[[ 34 -46 -45  41  28 -41  53]
 [-26  38  38 -32 -20  31 -43]
 [-11 -11  -9 -11  -9 -13 -12]
 [-32  47  48 -39 -25  40 -53]
 [-25  36  37 -31 -19  30 -41]
 [-13  -8  -8 -13 -11 -10 -15]
 [ 32 -44 -43  39  27 -39  51]
 [-31  46  46 -38 -25  40 -51]]
->
[[-41  53  34 -46 -45  41  28]
 [ 31 -43 -26  38  38 -32 -20]
 [-13 -12 -11 -11  -9 -11  -9]
 [ 40 -53 -32  47  48 -39 -25]
 [ 30 -41 -25  36  37 -31 -19]
 [-10 -15 -13  -8  -8 -13 -11]
 [-39  51  32 -44 -43  39  27]
 [ 40 -51 -31  46  46 -38 -25]]

[[ 23  23   2 -17   2 -55   2 -17  24 -16]
 [-34 -35   1  30   1 -35   1  30 -36  29]
 [ 33  33  -1 -29  -1  40  -1 -29  34 -28]
 [ 38  39   1 -33   1 -26   1 -33  40 -32]
 [-22 -23   2  21   2 -48   1  21 -24  21]]
->
[[ 24 -16  23  23   2 -17   2 -55   2 -17]
 [-36  29 -34 -35   1  30   1 -35   1  30]
 [ 34 -28  33  33  -1 -29  -1  40  -1 -29]
 [ 40 -32  38  39   1 -33   1 -26   1 -33]
 [-24  21 -22 -23   2  21   2 -48   1  21]]

[[ -8  -5  -5  -4  -7  -4  -6  -7]
 [ 36 -22 -27 -33  19 -39  -5  42]
 [ -8  -5  -5  -5  -7  -4  -6  -8]
 [ 12  16  -2 -12  12 -18  13 -13]]
->
[[ -6  -7  -8  -5  -5  -4  -7  -4]
 [ -5  42  36 -22 -27 -33  19 -39]
 [ -6  -8  -8  -5  -5  -5  -7  -4]
 [ 13 -13  12  16  -2 -12  12 -18]]

[[ 23  23  24]
 [ 43  43  44]
 [-16 -16 -17]
 [  0   0   0]
 [-52 -53 -52]]
->
[[ 23  24  23]
 [ 43  44  43]
 [-16 -17 -16]
 [  0   0   0]
 [-53 -52 -52]]

[[ 35 -27 -29  15   7  44   9  -7]
 [ 20  -3 -14  -2   0  31  -8   8]
 [ 24 -17 -32   6  -4  38   1   3]
 [ 18 -13 -32   2  -8  34  -2   7]
 [ 18 -13 -28   3  -6  32   0   5]
 [ 21 -14 -51  24  15  36  -4   9]
 [ 30   2 -40  13  18  47 -18  17]
 [ -2  -2 -15  -1  -7   7  -5  12]
 [ 19 -15 -12   8   5  24   5  -1]
 [  6   6  -8  -4  -1  15 -12  15]]
->
[[  9  -7  35 -27 -29  15   7  44]
 [ -8   8  20  -3 -14  -2   0  31]
 [  1   3  24 -17 -32   6  -4  38]
 [ -2   7  18 -13 -32   2  -8  34]
 [  0   5  18 -13 -28   3  -6  32]
 [ -4   9  21 -14 -51  24  15  36]
 [-18  17  30   2 -40  13  18  47]
 [ -5  12  -2  -2 -15  -1  -7   7]
 [  5  -1  19 -15 -12   8   5  24]
 [-12  15   6   6  -8  -4  -1  15]]

[[ 30   5  24  31   9 -13  26 -35  -1 -48]
 [ -1   2  -1   0  -2   1   0   1  -1   0]]
->
[[ -1 -48  30   5  24  31   9 -13  26 -35]
 [ -1   0  -1   2  -1   0  -2   1   0   1]]
